Below is a small trained network, with its code and all its weights. Each question gives an input and a target symbol and asks what happens when units are switched off, that is, made to give their printed mean instead of their output.

import numpy as np


def w(rows, s, z=0):
    codes = np.array(rows[::2]) - 128.0
    scale = np.full(codes.shape[1], s)
    scale[-1] = z or s
    return codes * scale


def f(y):
    return y / 2 * (1 + np.tanh(0.7978845608 * (y + 0.044715 * y**3)))


def softmax(a):
    e = np.exp(a - a.max(-1, keepdims=True))
    return e / e.sum(-1, keepdims=True)


def log_softmax(a):
    a = a - a.max(-1, keepdims=True)
    return a - np.log(np.exp(a).sum(-1, keepdims=True))


def net(x, mask):
    ids = ['αβγδεζηθλξπστψω'.index(c) for c in x.split()]
    T = len(ids)
    res = E[ids] + P[:T]
    r = res
    for j in range(3):
        rows = slice(3 * j, 3 * j + 3)
        q, k, v = (r @ M[0][rows].T for M in (Q, K, V))
        z = softmax(np.where(np.tri(T) > 0, q @ k.T / 3**0.5, -1e9)) @ v
        o = O[0][rows]
        res = res + np.where(mask[j], z, o[:, -1]) @ o[:, :-1]
    y = f(res @ A[0][:, :-1].T + A[0][:, -1])
    res = res + np.where(mask[3:19], y, B[0][:, -1]) @ B[0][:, :-1]
    return log_softmax(res[-1] @ U[:, :-1].T + U[:, -1])


Q, K, V, O, A, B = {}, {}, {}, {}, {}, {}
E = w([
[185,111,108,91,220,77,108,135,154,130],'α',
[26,170,45,90,163,145,166,151,118,143],'β',
[85,145,57,91,157,124,227,134,120,115],'γ',
[82,60,113,205,180,91,143,123,153,212],'δ',
[141,107,64,150,122,141,186,143,117,189],'ε',
[81,85,25,87,169,144,155,155,159,94],'ζ',
[155,78,67,127,178,153,185,105,166,126],'η',
[139,58,128,119,150,86,208,110,109,69],'θ',
[170,44,68,81,152,73,58,131,93,156],'λ',
[206,115,137,73,169,183,115,54,125,185],'ξ',
[107,146,134,84,116,201,113,110,52,138],'π',
[80,197,127,131,184,171,148,93,111,5],'σ',
[121,63,106,196,117,156,68,67,125,68],'τ',
[57,93,151,73,200,120,83,174,150,45],'ψ',
[22,135,148,175,206,165,155,217,180,141],'ω',
],0.02)
P = w([
[39,200,145,91,81,8,133,40,220,221],'0',
[53,170,110,92,99,137,114,53,195,243],'1',
[59,153,116,76,119,151,115,68,186,203],'2',
[73,134,127,111,136,179,111,83,162,215],'3',
[92,113,109,104,162,173,119,102,136,186],'4',
[108,115,131,123,166,203,122,122,121,185],'5',
[121,98,153,141,166,216,122,136,102,162],'6',
[141,85,130,133,197,198,127,150,81,123],'7',
[150,74,138,136,207,198,133,173,60,91],'8',
[171,71,165,160,207,221,139,191,40,83],'9',
[187,47,152,168,215,218,139,198,22,72],'10',
[181,51,157,167,252,225,130,209,2,50],'11',
],0.0077)
Q[0] = w([
[119,111,141,77,145,107,135,94,96,137],'H1',
[169,197,183,130,58,76,74,118,123,114],'H1',
[75,66,18,206,224,223,147,144,105,173],'H1',
[140,158,204,124,78,139,118,111,153,95],'H2',
[114,123,79,179,166,227,165,150,118,163],'H2',
[98,50,35,135,185,159,209,148,139,182],'H2',
[180,200,161,101,2,44,98,150,208,119],'H3',
[147,164,157,196,66,96,108,198,122,139],'H3',
[122,132,137,105,114,86,118,135,148,123],'H3',
],0.0092)
K[0] = w([
[54,159,112,140,145,184,121,87,103,113],'H1',
[31,170,9,139,53,118,229,89,211,183],'H1',
[221,69,167,125,149,217,111,139,20,2],'H1',
[144,131,94,81,37,146,88,75,189,214],'H2',
[210,107,165,154,178,130,103,112,62,59],'H2',
[211,65,215,56,188,189,73,139,5,111],'H2',
[92,202,143,103,22,30,93,8,193,174],'H3',
[119,164,51,81,113,95,162,26,161,147],'H3',
[122,160,113,140,74,163,183,106,252,125],'H3',
],0.0068)
V[0] = w([
[179,180,160,108,159,162,212,98,155,127],'H1',
[105,139,164,63,112,102,161,206,97,196],'H1',
[166,10,134,135,162,106,154,147,184,128],'H1',
[55,179,78,164,173,103,178,184,231,94],'H2',
[51,80,173,91,84,137,187,107,98,107],'H2',
[138,151,206,76,166,129,115,153,152,108],'H2',
[147,183,89,212,117,141,149,162,165,143],'H3',
[133,113,55,134,122,122,186,93,60,165],'H3',
[90,129,189,171,125,121,165,185,174,115],'H3',
],0.011)
O[0] = w([
[207,99,6,132,164,131,196,2,149,123,74],'H1',
[54,82,95,190,176,142,138,184,55,168,2],'H1',
[76,120,86,119,63,56,152,82,213,235,183],'H1',
[133,95,130,181,145,137,191,196,179,93,160],'H2',
[106,160,220,127,19,142,192,80,63,119,187],'H2',
[141,176,179,111,134,213,173,191,128,152,176],'H2',
[182,159,85,157,82,76,118,154,90,141,40],'H3',
[176,142,173,125,166,24,173,135,81,69,105],'H3',
[124,140,90,208,94,159,161,159,109,166,174],'H3',
],0.0092,0.0063)
A[0] = w([
[86,148,155,163,133,102,110,218,145,105,151],'N1',
[148,97,171,194,111,121,118,105,137,150,253],'N2',
[167,111,99,201,62,120,103,126,114,104,175],'N3',
[137,94,39,179,127,85,114,139,95,122,73],'N4',
[95,109,129,77,237,188,154,136,75,140,63],'N5',
[75,91,94,145,99,168,25,53,153,44,120],'N6',
[157,125,101,169,110,71,225,143,254,144,157],'N7',
[97,123,117,108,171,37,154,217,81,149,250],'N8',
[221,106,179,118,131,128,201,143,120,182,106],'N9',
[147,106,62,103,219,143,186,59,89,179,54],'N10',
[91,242,68,15,124,127,168,196,104,113,107],'N11',
[129,168,208,138,141,203,82,72,31,235,157],'N12',
[92,120,172,113,125,204,146,100,154,127,156],'N13',
[82,78,121,75,149,171,168,105,120,42,251],'N14',
[231,217,165,82,101,78,187,183,149,145,128],'N15',
[4,251,130,188,186,89,113,68,147,157,176],'N16',
],0.0066,0.0044)
B[0] = w([
[157,69,82,159,129,164,45,63,124,99,184],'N1',
[143,150,162,39,182,134,91,100,95,123,164],'N2',
[105,150,112,91,121,105,47,205,70,165,144],'N3',
[170,174,217,78,144,59,70,164,163,117,143],'N4',
[123,75,161,179,154,109,167,161,149,48,207],'N5',
[113,142,195,179,170,159,179,187,141,148,190],'N6',
[118,123,164,180,94,84,60,119,108,129,218],'N7',
[134,115,132,91,87,176,168,254,144,98,183],'N8',
[140,202,86,180,116,154,184,95,190,154,167],'N9',
[1,109,80,122,209,115,85,144,94,65,190],'N10',
[195,121,195,143,159,77,87,96,178,109,167],'N11',
[94,97,143,121,129,117,84,153,163,67,204],'N12',
[135,217,117,144,183,89,130,99,98,125,239],'N13',
[149,117,112,163,71,144,155,36,133,180,247],'N14',
[64,147,165,126,162,123,96,117,117,129,167],'N15',
[242,75,130,118,125,134,176,139,59,159,183],'N16',
],0.0065,0.012)
U = w([
[156,153,115,132,199,103,145,173,192,159,75],'α',
[142,88,129,129,91,122,151,158,113,85,52],'β',
[61,158,140,152,120,85,165,158,110,88,2],'γ',
[165,82,179,179,142,88,114,135,101,139,5],'δ',
[100,207,156,137,178,64,143,200,87,119,106],'ε',
[109,108,106,119,65,104,143,159,161,69,117],'ζ',
[100,141,118,176,122,76,106,115,139,101,51],'η',
[79,126,134,123,82,104,171,83,57,174,167],'θ',
[163,56,127,13,80,166,150,157,94,154,251],'λ',
[84,168,108,81,182,133,111,99,63,167,109],'ξ',
[88,123,165,104,130,141,124,136,2,95,120],'π',
[214,148,119,167,153,136,129,94,92,120,196],'σ',
[171,171,183,116,82,124,57,90,130,120,175],'τ',
[40,143,174,119,137,179,180,155,135,166,137],'ψ',
[108,173,79,180,64,149,62,137,70,124,202],'ω',
],0.0069,0.0059)

Each question gives the input, a string of symbols that net reads in full, and the target symbol t.
The units are the heads (3 rows each of Q, K, V and O) and the neurons (one row each of A and B). Each row of codes is followed by its name. A weight is (code - 128) times the scale printed after its matrix; where a second scale follows, it is the last column's (O, A, B and U).
mask holds one flag per unit, heads first, then neurons. A switched-off unit (its flag False) gives its mean, the last column of its rows in O or B, instead of its output. The means were averaged over made-up inputs and are rounded, as every weight is.
A unit's drop is (log p(t) with every unit on - log p(t) with that unit switched off) / (log p(t) with every unit on - log p(t) with every unit switched off).
The circuit of an input: a set's keep is (log p(t) with only the set's units on - log p(t) with every unit switched off) / (log p(t) with every unit on - log p(t) with every unit switched off). Starting from the 12 units with the biggest drops (on a tie, the unit counted first), units are removed one at a time, each time the one whose removal leaves the highest keep (on an exact tie, the one counted first), for as long as the keep stays at least 0.8.
circuit, biggest first: the units of the circuit, biggest drop first
unit that matters most: the unit with the biggest drop
top k neurons: the k neurons with the biggest drops, biggest first
heads that matter: for each layer, one digit per head in row order, 1 if its drop is at least 0.15 and else 0, layers parted by /
input ε ζ ω α τ ζ ω σ σ π, target σ: heads that matter -> 100
input α ε ζ ε η ψ ζ γ ε ε ε θ, target θ: circuit, biggest first -> (H1; H2)
input ξ ψ ε α γ ε, target α: circuit, biggest first -> (H2)
input θ τ ζ, target τ: circuit, biggest first -> (H1; N11)
input δ α ψ λ π λ ψ θ ε, target θ: circuit, biggest first -> (H1; H2)
input γ α σ η, target σ: heads that matter -> 100
input λ ψ η π θ ε ε, target θ: circuit, biggest first -> (H2; H1)
input ε β ψ β ξ τ ε θ ε ζ η, target θ: circuit, biggest first -> (H1; H2)
input σ ω β, target ω: heads that matter -> 001
input π σ δ, target σ: heads that matter -> 100
input η η δ δ τ σ β η θ π ψ ψ, target ψ: heads that matter -> 001
input ε λ ε θ α δ ε σ ε, target σ: heads that matter -> 100
input ε δ γ γ ε, target ε: heads that matter -> 001
input ω θ ξ, target ξ: circuit, biggest first -> (H1; N10)
input ψ ξ ζ ε δ ε λ, target λ: unit that matters most -> N8
input θ π ξ τ ψ τ ε ψ ζ, target ψ: circuit, biggest first -> (H3; H2)
input τ δ σ ω ψ η, target ψ: heads that matter -> 010
input θ θ τ ψ β ψ σ, target ψ: heads that matter -> 001
input θ δ ζ π θ, target π: heads that matter -> 110
input ζ ζ λ ω ψ ε ε ε, target ψ: heads that matter -> 110
input ε η π η α τ ψ λ ε τ ψ λ, target ψ: unit that matters most -> H3
input τ τ θ ω ε, target ω: heads that matter -> 001
input ζ ξ η θ λ β, target λ: top 2 neurons -> (N16; N8)
input η τ δ β, target τ: heads that matter -> 100
input η ε θ γ, target θ: heads that matter -> 110
input ε ζ τ λ γ ξ ω, target ξ: heads that matter -> 110
input ε ψ δ δ ε τ ω, target τ: circuit, biggest first -> (H1)
input ψ δ ψ η ε η η γ α τ ω δ, target τ: top 2 neurons -> (N2; N10)
input ε ζ γ ξ, target ξ: circuit, biggest first -> (N10; H1; H2)
